(54, 12, 47, 54, 39, 49, 78): 49
((-44, 42, 0, 36, 13, -44, 38), (5, -3, 1, 13, -16, 4, 2), (-1, 37, -13, 32, 5, -3, -9)): -3
(11, 95, 86, 40): 86
((271, 404, 763, 202), (163, 101, 22, 144)): 22
(9573, 3052, 7257, 2137, 4925, 1035): 4925
((715, 711, 137, 749, 664, 680), (755, 568, 735, 697, 527, 859)): 527
---
[ 232 -188 -948  277  876 -764]
-948
[711  35 204 400 950]
204
[2445 9728 7705 3271]
7705
[63 75 23 54 82]
23
[2300 1467 1690 9251 3358 7493]
1690
[80 32 16 20 35 45]
16
[ 13  44 -41  23  50]
-41
---
[-17.7 -10.7  43.3 -23.8  51.5  55.5] -23.8
[-72.4 -27.8   6.0 -47.3 -23.5 -19.2] -47.3
[-61.5   1.3  44.5  58.3  26.2 -29.8] 58.3
[ 30.6 -28.8 -46.3 -39.9  39.3 -73.4] -39.9
[-26.1  46.7  52.4  -7.8  23.2 -10.8] -7.8
[-16.9  16.3 -35.0  24.3 -59.8  65.9] 24.3
[-58.7  59.7   4.1  -7.3  -4.1  12.4] -7.3
[ 52.6  27.9  -9.3  46.5 -73.4  63.8] 46.5
[-13.8 -51.0 -32.0 -30.9 -59.4 -26.7] -30.9
[  8.7  33.1 -67.8  26.4  25.7 -29.5] 26.4
---
[39.5 34.7 27.7 72.0] >> 72.0, 39.5

[[-35.1 -37.7  41.6  19.6 -19.2   7.7]
 [-31.2 -25.6  41.3   8.3  -1.6  21.5]
 [ 57.4  66.9  -6.5 -15.6  27.0 -45.3]] >> 7.7, 57.4

[[ -9.5  29.6  63.3  30.8]
 [ -7.9  55.3  40.6  15.5]
 [ 57.2  10.7 -53.1   3.7]] >> 30.8, 57.2

[[-15.8 -55.5 -41.7  -9.3 -16.9]
 [-24.8 -18.1 -20.6 -33.0 -19.0]
 [-54.2  55.4  48.0 -31.5  54.0]] >> -16.9, -54.2

[-58.1  50.3  36.1  56.7] >> 56.7, -58.1

[-22.1 -11.1 -59.9 -25.7  -0.3 -34.9] >> -34.9, -22.1

[-41.9  26.2 -50.7 -59.7  55.3  -4.2  17.0] >> 17.0, -41.9
---
array([119,  61, 140, 122, 114,  33, 206]) Answer: 206, 140
array([59, 11, 35, 80]) Answer: 80, 59
array([ 43,  52, 206,  87]) Answer: 206, 87
array([-186, -892,  620,  362, -235, -272]) Answer: 620, 362
array([ 584,  543, -576,   34,  304,  134]) Answer: 584, 543
array([187, 782,  98, 562, 476]) Answer: 782, 562
array([3, 0, 8, 3, 3, 0, 5]) Answer: 8, 5
array([2246, 3224, 2379, 7193, 5759, 6389, 7916]) Answer: 7916, 7193
array([ 5, 87, 94, 91]) Answer: 94, 91
---
[-34.4, 11.6, -66.3, -32.7, -22.2, -61.8] --> -22.2
[[-27.1, -47.0, 43.8, 5.2, 13.0], [12.4, 20.5, -20.7, -1.8, -7.2], [-35.7, -66.4, 61.6, 4.6, 23.3]] --> 5.2
[[10.2, 59.1, 38.2, -73.5, -13.5, 5.6], [-9.5, 14.9, 15.3, -3.7, 7.7, 6.0]] --> -13.5
[70.1, 37.1, -26.5, 19.7] --> -26.5
[[-57.6, 27.5, -54.9, -18.3, 31.8, -3.3], [15.6, -16.2, -23.5, -1.4, -2.5, -17.9]] --> 31.8
[[-5.9, -21.8, -3.8, -25.9, -19.3, -38.7], [5.3, -55.2, -28.9, -14.9, -37.9, 28.1], [1.6, 3.1, -16.4, 8.3, -48.9, 17.3]] --> -19.3
[-59.1, 19.3, -39.2, 24.1] --> -39.2
---
[60.4, 41.9, -58.1, -46.9, 74.0, 12.8] result: 60.4, 12.8
[-13.0, -40.8, -25.7, -54.9, -27.7, -30.6, 10.1] result: -13.0, 10.1
[6.3, 19.1, 54.7, 42.7, -25.9, 18.4, 36.4] result: 6.3, 36.4
[57.7, -30.6, -14.2, -9.1, -50.5, -18.0, -11.1] result: 57.7, -11.1
[[10.2, 11.5, 55.5, -7.8, 24.7, -31.4], [1.0, 8.5, 58.7, 16.1, 16.1, -30.4], [9.3, 16.3, 46.6, -33.0, 26.3, -26.1]] result: 10.2, -26.1
[9.7, 68.8, 0.0, 12.9, -22.7, 37.7, -12.4] result: 9.7, -12.4
[[-7.6, -60.3, -34.9, 30.6, 31.2], [-35.1, -22.0, -8.7, 2.6, 19.1]] result: -7.6, 19.1
[54.1, -53.5, -37.8, 59.6] result: 54.1, 59.6
[-38.6, -26.2, -5.6, 68.0, -22.1, -47.8] result: -38.6, -47.8
---
[[  3.8  18.8  20.8   0.4  14.9  -0.2 -13.4]
 [ 25.9 -63.0 -63.6 -39.9 -61.6  27.0  16.6]] | 20.8

[  5.6 -19.8  68.4  -1.3 -17.4] | -1.3

[-40.9 -22.2   5.7  54.4  46.3] | 5.7

[[ 32.5  13.9 -11.4  19.4   0.7  23.6]
 [ -2.2  26.4  67.6 -15.9  -5.1 -49.2]] | 26.4

[[-48.5  -8.6  41.9  32.9]
 [-52.9  57.5  50.7  66.9]
 [-33.2 -61.9  42.4  22.5]] | 50.7

[ 13.7  40.4   3.5   9.3 -53.6 -69.4] | 9.3

[-53.6  16.5  35.3 -43.6 -38.5  36.3  53.0] | 35.3
---
((1, 6, 8, 7), (2, 5, 2, 2)) ==> 8
((57, 53, 17, 58, 57), (75, 37, 42, 86, 63), (54, 75, 10, 41, 42)) ==> 17
((6, 2, 2, 5, 9, 6), (9, 8, 3, 1, 6, 9)) ==> 2
(2802, 4454, 9645, 8195, 4417, 1876) ==> 9645
((3560, 5447, 6595, 5202, 4736, 5963), (6566, 9215, 3181, 8080, 5078, 3516), (7058, 8624, 3571, 7868, 5774, 3994)) ==> 6595
((-169, 21, -440, -362, -580, -358, -338), (577, -392, -178, -860, 170, -549, -452), (-916, -804, -266, 302, 320, 25, 120)) ==> -440
---
Input: ((45, 79, 77, 31, 75, 26, 67), (24, 39, 40, 23, 29, 58, 78), (52, 32, 53, 70, 22, 35, 29))
Output: 75
Input: (1531, 4792, 2597, 8529)
Output: 4792
Input: ((164, 204, 110, 201, 193, 107, 130), (176, 97, 78, 47, 233, 81, 93))
Output: 193
Input: (3763, 5036, 4576, 1232, 8968, 1912, 4805)
Output: 8968
Input: (4, 9, 17, 30, -8, -40, -19)
Output: -8
Input: (7, 6, 2, 5, 8)
Output: 2
Input: (710, 195, 291, 756, 953)
Output: 291
---
[-124.029  112.855  -50.315   94.052  -83.707]
112.855, 94.052

[-203.751 -150.340  -42.730  138.276   73.134   35.046 -119.824]
138.276, 73.134

[-1.6  2.0 -1.5  0.7  1.6  0.1  1.2]
2.0, 1.6

[-0.573  0.402  1.152 -1.137]
1.152, 0.402

[-1.507  1.290 -0.023  0.717]
1.290, 0.717

[[ -3.4   1.9  -3.1   2.9   9.5  13.4]
 [ -1.0   0.3  -3.3 -14.9  12.3  -4.2]]
13.4, 12.3

[[-1.3  0.2 -0.7 -1.4 -2.1]
 [ 0.4 -0.4  1.0  1.4  0.8]]
1.4, 1.0

[  74.8  -97.2  189.4   67.1 -155.7   33.0]
189.4, 74.8
